Table B holds the same points as the rows below and some others, measured another way and shuffled. Each row below is followed by which row of B it is.
B:
0: [ -12  131  161  129   61   32  148  -94 -111  119 -184  -36  358 -166
  -65   13 -153  -10   18  235   76   69 -190  198 -159 -132  451   47
  -49   35   50  106 -247  -98]
1: [  34  153  -12 -283  130  168   -6  -42 -154 -158 -248  253   21 -198
  134  157  237 -161   79   54 -140 -204  253 -320  -64   30  -59 -119
  -68  228 -338   67  -10   34]
2: [  71   -1 -262  -12  120  -41   19  189  -59  -42  161  -93   96 -105
 -301  240  100  182 -237   32   -3  -33   34 -122  168   68   66  119
 -143  -47  215 -110  -36 -165]
3: [  98  106 -304  -65  201  -48  -23  388 -216 -210   74  -39   98 -119
 -317  202  134  112 -242  177   39  -94   48 -188  163  127   83  135
 -163    0  224 -177   12 -177]
4: [  22  -15 -138 -186   14   60  313  -75 -139   -1 -283   38 -179 -148
  145  261   52  -44   83 -164  110 -177  131 -237  150   21  -34  -99
  110 -221  -90   94  -35   52]
5: [  78  -96 -292 -217   64  124  395  -72  -71   -5 -266  -49 -293  -72
  204  227    0   11  144 -147  135 -147   80 -232  156  -26 -120  -40
  141 -285 -115   77  -23   54]
6: [  78  -94 -297 -153  107   86  271  -12  -21  -16  -83  -77 -225   18
   72  168   20   59   71 -134  124 -101   78 -164  148  -16  -97   21
   78 -204  -33   50    6   -4]
7: [  41 -140 -263 -101   47   38  284  -94   33   17   21  -82 -246  132
   76  139   30   20  107 -305  137 -139  145 -132  195  -18 -163   62
   94 -256  -27   86   75  -28]
8: [ -31  182  186   63  102   70   41  -45 -163   76 -179   67  229  -84
   -3  -84 -113  -89  135  222  160   64 -128  203 -234  -92  461  -14
   19  185  -10  122 -128  -62]
9: [  94 -133 -364 -186   78   72  390  -50  -16  -93  -98  -83 -323  179
  184  118   20  -49  201 -271  170 -217  163 -217  221  -40 -279   95
  128 -345 -113   89   94  -19]
10: [ -83  189  371   68  158   78  -34 -118 -161  150 -227   86  249 -158
   -9  -99 -127  -77   77  206  158  108 -135  267 -292  -69  603 -150
   38  265   15  178 -184   46]
11: [ -99  120  165  231  243   35  189  -23 -128   45 -210  -70  245 -136
  -37  -15 -122   27 -145  213   71   49  -78  169 -101  -53  400  -65
  -29  -17  -15  133 -246  107]
12: [   8   75  238 -255  258  244 -217 -162  -78   69 -110  145   29 -160
   65  -85   41  -73  162  125  -10   60  -15   70 -338  -24  373 -150
  -25  506 -119   61  -18   40]
13: [ -17   27  -14  142  -26   21  198 -160   37  134   -2  -35  205  -12
  -27   73  -55   23   43    0   32   17  -29   92  -32 -131  155   93
  -28  -58  -50  134 -139 -112]
14: [  78  138 -219   -8   52 -137  -62  303 -118  -49  116   31  118  -48
 -367  257  127  145 -217   43  157  -42   89 -134  204   93  118   -3
  -50  -45  259   16  -61 -150]
15: [-164 -270   24  194  -16   57  142 -419  204  236  375 -139   59  -74
  -58  176  118  125 -163 -433 -296  -26  158   29   69    3  -39  178
 -190    8  -48  -73   80  -85]
16: [  95  107 -410   -2   97  -12   18  371 -161 -123  106  -12   65 -135
 -284  247  129  170 -189  216   39  -16   13 -175  131   87   59  143
 -128   20  154 -168    1 -209]
17: [ -30   77  326 -219  272  217 -203 -203  -77   96 -144  136   50 -179
   60  -78   28  -76  113   84    0   53    1   92 -321  -13  415 -207
  -10  469 -102  106  -55   99]
18: [-208 -246   52  243 -111   70  151 -495  252  328  368  -61   36  -81
    0  204  137  124 -116 -474 -291   11  196   35   40  -18  -49  103
 -136   44 -149   10   65  -51]
19: [  -8   97   94   79   55   15   64 -100  -14  103  -29   27  174   71
  -40  -45  -71  -39  110   31  157   32  -27  156 -101 -112  268    7
   36   57   -6  199 -109  -71]
20: [  29  120  -19 -173  130   89  -44  -33  -49  -84  -87  177   57  -77
    5  138  200  -65    1  -12  -73 -137  238 -223  -10   12  -34 -110
  -55  167 -214  128  -45   22]
21: [  69 -154 -258  -82   68   22  249 -158  141  -54  166  -86 -202  412
   98  -33   35  -79  226 -393  136 -196  222  -81  180  -96 -311  183
   75 -250 -108  169  144  -92]
22: [ -17 -183 -141    0  -66  -17  216 -304  185   41  289  -37 -158  425
  100  -24   80 -127  251 -571   74 -206  286  -36  171  -86 -313  213
   54 -199 -126  172  220 -142]
23: [  10   49   41 -233  101  118  120 -166  -73    1 -286  137  -25 -231
  122  245  141  -53    1  -88  -68 -157  203 -263   31    8   -3 -218
   16   22 -225  161 -128  130]
24: [ -27  170  279   78  148   85   44 -106 -134  138 -243   12  336 -191
  -35  -62 -169  -28   51  301  112  121 -213  257 -274 -125  578  -62
  -14  186   31  142 -260  -20]
25: [ -14  160  163 -128  211  265 -162  -66 -124  108 -165  175   29 -178
   90 -107  -19  -40  206  297   81  159 -109  144 -408  -54  472 -155
   36  528 -157   72  -52   33]
26: [  30   47 -146 -189  -30   90  258  -88  -77   71 -321  129 -167 -200
  153  326   90   12   75 -100   99 -109  156 -273  111   -5  -35 -234
  151 -137 -192  195 -127  110]
27: [ 101  139 -329  -41   94  -10   -3  300 -121 -121   56   44   90  -78
 -235  211  135  114 -132  184   51  -42   64 -183  109   49   33   75
  -94   36   71  -52  -39 -164]
28: [  42  -72 -250  -60  -57    1  238 -138   88  -26  129   31 -221  415
  140  -20   59 -140  327 -398  210 -194  248  -86  154  -91 -288  145
  142 -208 -160  209  185 -121]
29: [  31   92   -5 -163  157   27   -3   -7  -81 -132  -87  109   99  -80
  -53  160  187  -67  -82  -53  -79 -195  240 -237   76   38  -42  -67
  -92   54 -116   95  -53    9]
30: [  40   42  -25 -167  214   72 -117   42  -83  -75   50   49   47  -78
 -126   79  137    6  -63    7  -35  -73  110 -105  -20   59  109    0
 -109  203   25  -28   27  -57]
31: [   0   86  160 -287  256  218  -64 -139 -139  -74 -244  170   -9 -187
  151   17  126 -149  107   52  -87 -115  139 -136 -189   15  146 -156
  -41  322 -248   67  -14  101]
32: [  72  -62 -410 -123    9   73  321   21  -34  -86  -34    0 -296  166
  153  127   71  -42  211 -199  158 -174  173 -217  178  -27 -266  110
  114 -234 -154   61  133  -75]
33: [  62  142 -249  -46  107  -26  -65  303 -172 -121   88   67   57  -72
 -247  175  150   72 -121  125   79  -53   85 -150   91   98   91   62
  -86   93  122  -80   37 -158]
34: [  69  130 -267  -21  193  -91  -42  398 -205 -186   82  -13   90  -91
 -345  215  145  123 -282  134   84  -89   94 -179  194  147   92   61
 -123  -22  235 -109   -8 -124]
35: [ -40  206  311   94   95   58   38 -102 -161  143 -249   57  345 -167
  -28  -76 -166  -74   98  278  152  108 -200  270 -280 -123  596  -63
   12  192   31  166 -237  -41]
36: [ -29 -180 -118  -39    6   12  193 -230   76   28  203  -64 -150  196
   52   63   85  -65  119 -459   19 -182  217  -72  156   -9 -181  170
   -2 -150  -39   39  189 -107]
37: [-230 -218   73  242  -39   37  158 -390  115  196  330  -74   46 -101
  -20  173  154   51 -165 -452 -292  -73  219    6   74   53  -31  157
 -182   19  -94  -87  135  -59]
38: [  84   32 -204 -100  250   -2  -33  260 -194 -206   98  -89  135 -142
 -280  146  116   71 -225  130  -63 -114   25 -143  103  113  105  198
 -229   52  218 -235   39 -190]
39: [  42  -36 -204  -70   74   -3  106   77  -97  -36   83  -56  -50  -13
 -118  146   58   43  -19 -103   87  -92   55  -89  128   49   40  127
  -38  -75  136  -71   77 -145]
40: [ -17 -237 -169    2   -1   57  233 -316  193   81  269 -110 -141  253
   86   37   62  -19  145 -462  -38 -135  196  -35  126  -78 -247  218
  -15 -153 -114   65  159 -117]
41: [  56  171 -271   31  105 -142  -45  416 -197 -129   95   29  100  -82
 -382  265  151  145 -286  105  146  -65  109 -173  230  148  110   13
  -77  -54  260  -51  -32 -133]
42: [ 101  117 -196 -142  155  -18  -26  213 -131 -172  -12   49  135 -116
 -219  226  172   47 -175   97  -28 -141  139 -248  137   69   -1   26
 -135   18   61  -27  -62 -107]
43: [  37  -83 -258  -49  -30  -17  234 -120   91  -66  166   16 -208  437
  113  -16   85 -142  278 -423  174 -225  287 -111  190  -72 -335  172
  107 -227 -153  190  200 -122]
44: [-177 -259   12  188  -98   51  191 -483  236  238  365  -66  -23   55
   51  144  138   36  -24 -554 -239  -78  250    3   88  -27 -160  161
 -107  -35 -168   28  138  -73]
45: [  67  129 -174  -64  163 -131  -75  357 -236 -196   89   -1  130  -79
 -363  203  150   56 -253   54   90 -141  110 -172  209  158  118   83
 -137  -27  296 -114   28 -166]
46: [-211 -232  107  249 -137   -4  193 -513  235  293  353  -57   18   87
   28  122   99   19  -18 -595 -166  -63  240   75   91  -38  -79  120
  -66  -70 -121  103  107  -59]
47: [  -3   -7  223 -298  330  196 -131 -234  -15  -45 -107   99   -3 -104
   88   -7  143 -102   25  -91 -141 -119  195 -113 -146   18   98 -165
  -78  314 -197  103  -16  140]
48: [ -48  217  323  -32  213  165 -107  -55 -213   88 -254  134  205 -206
   30 -135  -98  -99  139  329  127  125 -162  232 -386  -56  617 -135
   14  420  -41   95 -132   23]
49: [   8 -172 -143  -31  -10   -5  223 -262  141  -10  237  -67 -116  372
   82  -25   63 -126  217 -487   52 -218  243  -47  162  -83 -279  237
   15 -203  -98  126  191 -149]
50: [-220 -231  150  240 -162   31  132 -549  239  356  365  -39   76  -52
   -1  177  119   64  -63 -538 -247   -6  194   81   29  -28    5   99
 -114   40 -112   49   74  -75]
51: [ 107   87 -342  -24  173  -67   -4  352 -105 -123  107  -53   68  -64
 -337  242  116  198 -268  133   85  -38   58 -173  205   91   46   55
 -100  -65  218  -63  -65 -124]
52: [-178 -275   18  195  -61   77  177 -488  253  267  366  -96   -6    1
   29  153  122   89  -70 -502 -267  -31  205   26   60  -29 -108  144
 -128   -4 -149    8  100  -53]
53: [  27   93 -126  -58   49   -6  -71  131 -124  -48  106   79  100 -108
 -199  178  156   33  -84   20   -2  -65  100 -126   49   74  103   64
 -110  135   81  -69   41 -167]
54: [ 111  146 -390  -48  105   -6  -46  365 -124 -132  100   52   68 -100
 -278  247  172  158 -177  210   38  -24   77 -217  123   78   17   67
 -108   73   89  -88  -22 -171]
55: [ -70  209  322  -38  145  155 -169 -100 -144  165 -183  199  138 -189
   20  -76  -32  -64  137  218  130  145  -79  194 -359  -37  564 -223
   58  461  -75  158 -111   54]
56: [ -77  217  463  -93  207  160 -193 -143 -205  126 -258  195  187 -214
   45 -140  -59 -145  160  222  122  101  -99  228 -408  -33  647 -227
   35  492  -50  149 -111   70]
57: [  74   28 -370  -19  139   -1   79  267 -100 -103  105  -55  -38  -37
 -204  201  103  149 -153   67   67  -48   64 -159  164   74   -8  108
  -71  -63  119  -97   24 -127]
58: [  56  -94 -188  -14   13   -5  221 -177  147  -18  169  -51  -68  410
   69  -54   16  -99  238 -333  133 -164  190  -19  129 -135 -238  195
   56 -205 -116  208   94 -135]
59: [  59   64 -160  -73  159  -11  -68  177  -97  -91  116    4   75  -40
 -232  132  124   72 -129   40   32  -63   85 -108   78   70   88   69
 -108   81  131  -56   18 -130]
60: [ -59 -237 -138   70  -39   55  194 -325  206  178  299 -111  -81   97
   11  138   79   85   19 -420 -105  -54  156  -20  115  -50 -148  164
  -56  -94  -69   28   95 -104]
61: [ -56  145  323 -220  213  204 -222 -159 -139   65 -170  242    2 -154
  102  -76   81 -146  178   59   42   17   75   47 -321   17  382 -241
   35  506 -168  128   11   99]
62: [  39  155 -299   42   86  -99   -9  384 -188 -112   95   47   27  -46
 -302  225  142  122 -201   93  160  -50  109 -155  189  128   84   27
  -40  -31  185  -48   15 -126]
63: [-141 -175   19  164  -19   58   95 -323  138  216  291  -70   80 -121
  -72  186  119  116 -146 -308 -239   -1  130   16   30    9   32  116
 -162   69  -49  -51   44  -81]
64: [  50 -169 -295  -65   17   14  291 -174  153  -31  176  -68 -268  435
  133   -4   52  -83  253 -462  161 -206  259 -105  214  -87 -363  170
  113 -292 -139  185  175  -81]
65: [ -44  145  290 -201  218  198 -240 -123 -134   69 -125  221    8 -135
   63  -93   67 -120  174   90   62   47   40   78 -327   15  406 -210
   27  517 -125  105   18   69]
66: [ -90  236  121  -10  236  229 -153   48 -153   83 -186  246  -53 -173
   85  -55   53   -3   88  298  118  162   17   80 -339   19  418 -295
   90  503 -240  140  -58  169]
67: [-202 -255  135  199 -110   51  138 -534  213  303  356  -73   73  -61
    4  157  114   50  -66 -518 -278  -34  179   66   29  -21   -9  149
 -151   39  -99   -8   97  -91]
68: [  14  164    2   32  111  138   25   30 -128   46 -119   72  152  -83
    7  -59  -67  -25  146  301  112  100 -132  136 -245  -93  360   31
   -3  244  -76   55  -88  -96]

[  38 -185 -126  139  228   78  -44   -3  145  115  -97   13  -90  -71
  187  -18 -212 -121  -18 -144 -111  -34    7   39  -24   91 -128  110
  144  -83   37  -86  137   -1] -> 48
[ 185 -135  124 -385 -466   18    7 -165  -81   29  129 -165  -24  101
 -367  -33  135   -6  -86  251  123  162   36  -18   18 -148  107 -115
 -193   76 -225   86  -84  124] -> 22
[ 110 -269    0 -404 -358 -198  -42 -273  -70  102   74  -66 -131  161
   19  158 -104   33   46  316  -63  246 -167  126  -64   38 -182  130
  -63  -95 -186  -21  -20   35] -> 21
[  14 -117  131   11   31  210   16   56   27   10  111  -63  -80  -74
 -218 -119  -70    8  -27  -43   55   38    6  -14   22  -34  102 -158
   43   52   37   90  -20  112] -> 58
[  36  -83   27 -156 -291   73  -73 -104  -62   56   57 -120  -33   89
 -145  -14   19  -19 -104  103  -48   24  -22   22  -18  -96    6 -133
 -105   51 -154  -72   16   81] -> 8
[ -68   41  -75  139  300  275  127  237  123  227 -138   97   50 -266
   61  -59 -249   49   27 -454  -59 -196  134  -28  -56   57    2  144
  152  -27  192   86   85   67] -> 34
[ 137  350   16  112 -344  133 -126   54   74 -316  195 -186   45   11
 -206 -496  335 -163 -225  148  122  217   20  -96  202 -370  401 -451
 -222  174 -137  111 -151  -48] -> 33
[ -94   48 -143  122  153   63 -194  107   14  119 -213   85   35 -141
  332  -63   16 -155   70 -330 -329 -262  -40  -54 -240  193 -144  347
  157  -39   91 -156  142 -116] -> 50
[  41 -111  -50   43  101   61    5   56  155  -59   75  -43  -90  -99
   -6 -232  -42  -91   27   -4   38  110   18   12    3   55   61   -5
   94  -21   43   76  -71    6] -> 2
[  25    7  177 -454 -616   89   92  -54 -179   45  225 -167   20   97
 -494  -71  103  155 -117  225  145  169   55   29   22 -198  172 -285
 -225  125 -210  127 -200  232] -> 52
[-151   41  100  107  120  416  -21  174   -2  125  -30  -31   45 -166
 -186  -54  -38  110   15 -342 -109 -359   27 -102 -118  -62  110  -91
    2  123  129    3  102   77] -> 53
[-286   83 -154  487  463  392    5  321  191    1  -26   21   -8 -306
  110 -403 -175  -80   16 -480 -168 -296   57   -4 -118  232   94  -94
  298   50  316  -34  -12  -65] -> 47
[ -17 -238   82  344  497  295  -87   57   77  119  -92   69 -133 -217
   88  -47 -255 -151   67 -351 -180 -189 -100  -37 -105  277  -77  136
  322  -26  266    3  189  -73] -> 26
[  -6   79  -79 -161 -123  -19  -31   39    6   95  -61   36   35  -73
  132  -33    2   26   81  -94 -125  -13  -40   -5 -122   11  -43  230
  -14  -40   -3   36   -7  -30] -> 7
[-200   89  109 -157 -132  138  -82  131 -157  134    2   39   23  -54
    2   75  -18  191   91 -172 -203 -169 -103  -10 -187  -33  -47   76
  -17   31   34  -27   35  104] -> 13
[  28 -217  -47  221  262  231  -42  -66  118  125  -77  -24  -96 -106
   53  -30 -237 -120   -8 -189 -137 -146  -64    8  -51  148  -67   36
  153  -17  115  -46  164  -79] -> 65
[  38 -133   99 -631 -583 -121   77  -24 -172  121  142  -98    1  119
 -319   56  109  136  -42  247  124  210  135   57  -62 -117  -10   -5
 -168   14 -284   36 -182  326] -> 9
[ -18  -87   22  -43   76  101    5   53   60   63   20   10  -61 -100
   10  -43 -106   47   87  -92  -47   -6  -49    6  -65   32   -9   86
   63  -26   70   69   11   30] -> 60
[ -54   49  -48  -72    3    8  -12  123   16  105  -36   70  -12  -75
  168   -2 -117   66   45 -132 -102   39  -17   36  -54  -26  -78  142
   50  -70   18   14   22   79] -> 57
[  11  -92    7   41  147  196   77  122  121   62   23  -18  -35 -154
 -108 -145 -108   -7    7 -162   52  -23   93  -22   -3   15   76  -15
   87    8   82  101  -13   86] -> 59
[ -12  113 -192  419   29  242   10 -170  135   19   41  -78  -89  -11
  159 -190 -421  -75 -190  -60 -156   91 -227  160  175  -11   32 -366
   59    2   98   -5   76 -232] -> 11
[  55   29 -127    7  -32    4  -25    5  136  -55   21  -35  -27  -82
   94 -237   14 -102   29    0  -35   95  -31    6  -27   35   56   69
   28  -24   17   69  -71 -103] -> 17
[ 350  249 -255 -213 -885 -597 -530 -532  -39 -421  103 -209  -75  438
  450 -256  496 -427 -170  781 -231  584 -421   66   89 -255  -25  -30
 -356  -41 -506 -210  -70 -416] -> 43
[  95  -61  -27  265  153  245    9 -123  200  -60   87  -93 -116  -81
  -37 -189 -214  -55  -20   -5   -7   57 -174   23  111  -31  125 -210
   27   27  122  130   48 -175] -> 29
[-172   56  -30    9  -22  167  -95   58   -6   68  -15  -16   -2  -54
   76  -22  -51  106   70 -148 -213 -202 -122    0 -151  -15  -26   15
  -16   28   52  -75   61  -21] -> 0
[ -16   -7 -167 -182 -260 -155 -147 -162   10   11  -12  -42  -44   85
  254  -10    7  -21   80  145 -224   56 -202   76 -142   39 -136  177
  -63  -66 -103 -105    0 -141] -> 30
[-197   17 -163  484  555  327 -142  244  127  169 -265  115   17 -286
  342 -128 -184 -172   41 -617 -352 -459   18  -67 -215  270 -114  231
  321  -18  283 -177  238 -115] -> 61
[ -26 -242  274   73  421  424  255  416   61  172   77   55  -60 -323
 -449 -147 -216   54  -38 -411  269  -37  352  -70   56   63  162 -108
  274   44  208  242  -49  428] -> 20
[  63 -134   71  -37   32  118    4   22   15   86   11  -10  -60  -84
  -88  -58  -86  -55   -8  -86   -2   36   16  -10  -25   53    8   44
   85   -5   28   70   17   68] -> 19
[ -12   -2  -53  206  229  341   46  190  182   41  -39  -53   33 -215
 -140 -257  -20  -80  -54 -305   29 -210  181  -97  -15  -17  164  -84
   67   82  112   45   29   43] -> 36
[ 190  375 -125  -30 -213  -12  -54  -26  198 -175   29  -52   75  -51
  127 -238  173   17   39   86   20  160 -128  -89  113 -370  235    2
 -274   22  -48  212  -41 -215] -> 49
[ 122 -183   56 -235 -346  -12  -11 -204    7  -67  205 -176 -121  123
 -235 -102   16  -12  -54  338   89  252  -89   66   56  -87   75 -206
 -122   33 -167   59 -110   43] -> 5
[-114 -172   88  439  362  671   29  -39  120  131    9 -134  -71 -184
 -304  -99 -308   29  -43 -352 -119 -450 -101  -51  -38   78  145 -341
   95  168  267   14  197 -100] -> 4
[ 528 -189 -130  454  560   26  112   80  575 -287   85  -43 -191 -225
   38 -547 -102 -465 -148   52  440  555  234  -57  454 -110  275 -122
  198 -107   76  328  -58  -45] -> 44
[  27  -90  -20 -241 -383  131   59 -128  -66  179   38 -142   14   87
 -253   35  -85   53 -156   68    1  -13   67   57   -3 -106    7 -177
 -143   64 -179  -50   -2  136] -> 37
[ 122  -80   11   47  127  123   38  159   48  135  -83   41    0 -162
  -55 -126  -67 -182 -118 -244   55   45  226  -45   30   49   19   90
  157  -22   18   55   36  158] -> 62
[ -38 -146   72  301  258  298  -84   91   83   -2   52  -58 -124  -73
  -76 -132 -152  -90 -115 -155  -39  -69    6   -6   59  -26   47 -255
  128   47   68  -72  113  100] -> 32
